Below is a small trained network, with its code and all its weights. Each question gives an input and a class and asks what happens when units are switched off, that is, made to give their printed mean instead of their output.

import numpy as np


def w(rows, s, z=0):
    codes = np.array(rows[::2]) - 128.0
    scale = np.full(codes.shape[1], s)
    scale[-1] = z or s
    return codes * scale


def norm(h):
    return h / np.sqrt((h * h).mean(-1, keepdims=True) + 1e-5)


def f(y):
    return np.maximum(y, 0)


def log_softmax(a):
    a = a - a.max(-1, keepdims=True)
    return a - np.log(np.exp(a).sum(-1, keepdims=True))


def net(x, mask):
    res = np.array(x, float).reshape(1, 2) / 4 @ E
    u = 0
    for l in range(4):
        y = f(norm(res) @ A[l][:, :-1].T + A[l][:, -1])
        res = res + np.where(mask[u : u + 3], y, B[l][:, -1]) @ B[l][:, :-1]
        u += 3
    return log_softmax(norm(res)[-1] @ U[:, :-1].T + U[:, -1])


A, B = {}, {}
E = w([
[138,212,100,209,71,184,171,90,117,187,141],'x0',
[178,117,121,216,195,139,78,83,2,126,99],'x1',
],0.004)
A[0] = w([
[160,176,124,192,4,67,124,144,136,167,144,249],'0.n0',
[201,138,134,200,137,175,118,104,132,196,133,2],'0.n1',
[199,90,76,151,152,185,109,129,23,114,105,112],'0.n2',
],0.0026,0.00094)
B[0] = w([
[52,5,241,148,118,97,106,44,189,77,123,255],'0.n0',
[45,138,196,48,152,152,124,222,162,97,67,207],'0.n1',
[149,129,48,53,71,33,64,139,200,155,211,255],'0.n2',
],0.0034,0.0024)
A[1] = w([
[85,109,161,65,61,143,38,146,145,80,181,87],'1.n0',
[19,5,74,2,98,34,17,226,130,40,198,168],'1.n1',
[155,67,173,53,30,76,251,159,214,206,13,253],'1.n2',
],0.0017,0.00056)
B[1] = w([
[49,120,113,141,112,43,121,138,2,107,77,175],'1.n0',
[88,120,145,209,101,169,169,43,197,135,129,253],'1.n1',
[228,150,15,164,185,88,72,147,32,192,70,209],'1.n2',
],0.0038,0.0047)
A[2] = w([
[148,253,171,179,85,218,210,114,75,140,167,1],'2.n0',
[143,87,176,55,234,81,114,172,126,49,127,68],'2.n1',
[251,136,90,127,189,101,93,140,64,145,127,7],'2.n2',
],0.005,0.00072)
B[2] = w([
[84,9,199,86,128,194,166,153,186,126,50,241],'2.n0',
[89,96,222,131,37,239,224,122,183,208,43,253],'2.n1',
[155,253,17,126,147,121,121,182,127,103,230,212],'2.n2',
],0.0049,0.0035)
A[3] = w([
[144,158,109,39,92,82,150,174,165,141,176,76],'3.n0',
[115,188,138,2,80,95,115,208,150,164,121,120],'3.n1',
[85,123,152,143,137,31,96,81,133,82,128,2],'3.n2',
],0.0056,0.00025)
B[3] = w([
[243,198,62,229,164,249,35,147,70,95,230,233],'3.n0',
[153,169,84,172,203,101,52,92,2,134,181,253],'3.n1',
[127,162,144,100,196,49,223,127,140,84,155,191],'3.n2',
],0.0054,0.0032)
U = w([
[86,59,192,126,97,203,141,117,184,168,56,199],'0',
[192,184,71,162,172,159,57,137,99,135,228,200],'1',
[108,145,148,116,185,2,200,99,158,84,145,108],'2',
[165,136,157,67,109,82,90,164,112,99,112,5],'3',
],0.0089,0.0024)

Each question gives the input, the list of numbers given to net, and the class t.
The units are the neurons (one row each of A and B). Each row of codes is followed by its name. A weight is (code - 128) times the scale printed after its matrix; where a second scale follows, it is the last column's (A, B and U).
mask holds one flag per neuron, layer by layer. A switched-off neuron (its flag False) gives its mean, the last column of its row in B, instead of its output. The means were averaged over made-up inputs and are rounded, as every weight is.
A unit's drop is (log p(t) with every unit on - log p(t) with that unit switched off) / (log p(t) with every unit on - log p(t) with every unit switched off).
The circuit of an input: a set's keep is (log p(t) with only the set's units on - log p(t) with every unit switched off) / (log p(t) with every unit on - log p(t) with every unit switched off). Starting from all 12 units, units are removed one at a time, each time the one whose removal leaves the highest keep (on an exact tie, the one counted first), for as long as the keep stays at least 0.8.
units of the circuit, in order: the units of the circuit, biggest drop first
k most important neurons: the k neurons with the biggest drops, biggest first
top k neurons in layer l: the k neurons of layer l with the biggest drops, biggest first
drop when u is switched off: that unit's drop, to one decimal
input [8,7], class 0: most important neuron : [2.n0]
input [-2,-3], class 2: units of the circuit, in order : [1.n1 2.n1 3.n2]
input [6,-7], class 1: 4 most important neurons : [1.n1 2.n1 3.n1 3.n0]
input [2,-2], class 2: 2 most important neurons : [0.n0 2.n1]
input [2,-3], class 2: 4 most important neurons : [0.n0 2.n2 2.n1 2.n0]
input [3,-3], class 2: 3 most important neurons : [0.n0 2.n2 2.n1]
input [0,3], class 2: 3 most important neurons : [0.n2 1.n2 1.n1]
input [1,0], class 2: 2 most important neurons : [2.n1 3.n2]
input [-3,-2], class 2: 2 most important neurons : [1.n1 0.n1]
input [-1,-3], class 2: 3 most important neurons : [2.n2 1.n1 2.n1]
input [1,-3], class 2: top 2 neurons in layer 2 : [2.n2 2.n1]
input [-1,2], class 2: 2 most important neurons : [1.n2 1.n1]
input [4,-5], class 1: 2 most important neurons : [1.n1 2.n1]
input [-7,4], class 0: most important neuron : [2.n1]
input [0,-2], class 2: 2 most important neurons : [2.n1 2.n0]
input [0,-4], class 1: drop when 2.n1 is switched off : 0.1
input [-1,-4], class 1: drop when 0.n0 is switched off : 0.1
input [-7,1], class 0: drop when 2.n1 is switched off : 1.4
